Here is a tiny trained network, its code and every weight. The questions are about switching its units off for an input and a class, where a switched-off unit gives its printed mean instead of its output.

import numpy as np


def w(rows, s, z=0):
    codes = np.array(rows[::2]) - 128.0
    scale = np.full(codes.shape[1], s)
    scale[-1] = z or s
    return codes * scale


def f(y):
    return y / 2 * (1 + np.tanh(0.7978845608 * (y + 0.044715 * y**3)))


def log_softmax(a):
    a = a - a.max(-1, keepdims=True)
    return a - np.log(np.exp(a).sum(-1, keepdims=True))


def net(x, mask):
    res = np.array(x, float).reshape(1, 7) / 4 @ E
    y = f(res @ A[0][:, :-1].T + A[0][:, -1])
    res = res + np.where(mask, y, B[0][:, -1]) @ B[0][:, :-1]
    return log_softmax(res[-1] @ U[:, :-1].T + U[:, -1])


A, B = {}, {}
E = w([
[217,106,243,170,83],'x0',
[133,2,140,129,187],'x1',
[52,120,144,225,118],'x2',
[48,135,222,48,131],'x3',
[125,134,130,130,129],'x4',
[120,47,104,100,23],'x5',
[129,128,132,130,129],'x6',
],0.0054)
A[0] = w([
[142,137,127,114,123,3],'n0',
[75,126,189,82,132,96],'n1',
[76,174,179,92,92,102],'n2',
[137,132,128,123,121,44],'n3',
[83,138,85,120,124,155],'n4',
[178,129,177,143,111,95],'n5',
[114,140,150,119,147,72],'n6',
[128,56,134,123,186,130],'n7',
[213,141,114,20,140,108],'n8',
[166,130,179,150,101,114],'n9',
[127,30,138,125,199,127],'n10',
[162,140,189,154,74,171],'n11',
[148,184,91,155,85,130],'n12',
[109,68,96,93,9,84],'n13',
[159,120,163,141,122,165],'n14',
[119,117,115,122,140,174],'n15',
[69,136,49,92,149,132],'n16',
[35,122,153,244,110,126],'n17',
[119,223,119,118,44,73],'n18',
[162,129,162,132,120,83],'n19',
[96,130,92,115,145,60],'n20',
[89,130,73,108,155,80],'n21',
[129,75,131,127,136,87],'n22',
[169,128,80,170,126,92],'n23',
[73,124,190,68,130,75],'n24',
[151,191,158,152,255,98],'n25',
[134,125,108,133,130,50],'n26',
[188,124,58,178,130,106],'n27',
],0.0099,0.0032)
B[0] = w([
[168,117,129,119,122,90],'n0',
[134,82,94,174,133,188],'n1',
[130,125,85,179,149,189],'n2',
[157,118,132,123,123,98],'n3',
[120,131,163,113,150,189],'n4',
[134,102,172,116,147,178],'n5',
[153,111,123,137,110,116],'n6',
[147,183,116,139,153,194],'n7',
[109,95,53,42,125,241],'n8',
[126,114,170,113,152,183],'n9',
[158,224,104,146,156,231],'n10',
[79,136,171,115,174,229],'n11',
[140,146,103,164,158,199],'n12',
[110,157,161,136,18,237],'n13',
[107,130,154,125,149,182],'n14',
[112,136,134,130,138,157],'n15',
[111,110,217,115,170,244],'n16',
[140,106,54,15,122,252],'n17',
[195,223,121,124,154,213],'n18',
[147,108,153,120,139,139],'n19',
[164,106,164,119,133,133],'n20',
[147,101,183,119,143,169],'n21',
[153,157,129,129,117,141],'n22',
[133,85,110,159,130,176],'n23',
[143,65,98,184,128,192],'n24',
[107,141,159,130,1,246],'n25',
[154,108,131,132,123,104],'n26',
[114,66,101,180,137,227],'n27',
],0.031,0.0033)
U = w([
[128,93,59,32,141,114],'0',
[105,149,171,165,24,89],'1',
[182,217,109,178,188,129],'2',
[110,86,228,125,207,84],'3',
[129,44,66,255,161,104],'4',
[85,143,117,129,149,253],'5',
],0.0069,0.0059)

Each question gives the input, the list of numbers given to net, and the class t.
The units are the neurons (one row each of A and B). Each row of codes is followed by its name. A weight is (code - 128) times the scale printed after its matrix; where a second scale follows, it is the last column's (A, B and U).
mask holds one flag per neuron, in row order. A switched-off neuron (its flag False) gives its mean, the last column of its row in B, instead of its output. The means were averaged over made-up inputs and are rounded, as every weight is.
A unit's drop is (log p(t) with every unit on - log p(t) with that unit switched off) / (log p(t) with every unit on - log p(t) with every unit switched off).
The circuit of an input: a set's keep is (log p(t) with only the set's units on - log p(t) with every unit switched off) / (log p(t) with every unit on - log p(t) with every unit switched off). Starting from the 12 units with the biggest drops (on a tie, the unit counted first), units are removed one at a time, each time the one whose removal leaves the highest keep (on an exact tie, the one counted first), for as long as the keep stays at least 0.8.
units of the circuit, in order: the units of the circuit, biggest drop first
unit that matters most: the unit with the biggest drop
k most important neurons: the k neurons with the biggest drops, biggest first
drop of u: that unit's drop, to one decimal
input [6,-2,7,8,-7,6,3], class 4: 4 most important neurons -> [n24; n2; n1; n8]
input [4,7,2,8,4,-4,1], class 4: 2 most important neurons -> [n24; n1]
input [4,-8,-6,5,-3,2,6], class 2: units of the circuit, in order -> [n18]
input [7,-2,-4,-2,-2,6,1], class 3: 2 most important neurons -> [n11; n25]
input [1,-3,-5,7,-4,-6,-3], class 4: units of the circuit, in order -> [n24; n1]
input [-8,7,-7,7,-3,-2,-2], class 3: 3 most important neurons -> [n16; n21; n17]
input [7,-1,4,3,-4,1,-3], class 3: units of the circuit, in order -> [n11; n9]
input [8,-6,-5,3,3,-5,1], class 3: 3 most important neurons -> [n11; n5; n9]
input [-7,0,-3,-1,-1,-6,2], class 3: 2 most important neurons -> [n16; n13]
input [8,3,8,2,3,5,-8], class 0: 2 most important neurons -> [n17; n16]
input [-2,7,-7,0,4,8,3], class 1: 2 most important neurons -> [n13; n17]
input [8,-1,6,0,4,-5,4], class 3: 3 most important neurons -> [n11; n8; n9]
input [2,-6,1,8,6,-8,-8], class 1: 2 most important neurons -> [n25; n27]
input [-7,-6,-3,-4,2,-6,4], class 3: 3 most important neurons -> [n16; n13; n21]
input [3,4,-2,-7,-5,1,0], class 4: unit that matters most -> n27
input [5,-6,-6,7,0,0,-3], class 4: 4 most important neurons -> [n2; n24; n17; n1]
input [7,-5,-1,-6,-1,1,5], class 3: units of the circuit, in order -> [n11; n5]
input [3,-7,6,6,3,1,-3], class 2: drop of n18 -> 1.6
input [-6,-5,1,-7,-4,-3,-2], class 4: drop of n27 -> 1.0
input [-7,-5,1,3,-2,7,-2], class 1: drop of n11 -> 0.2
input [-1,4,-4,-5,-5,0,8], class 4: units of the circuit, in order -> [n27]
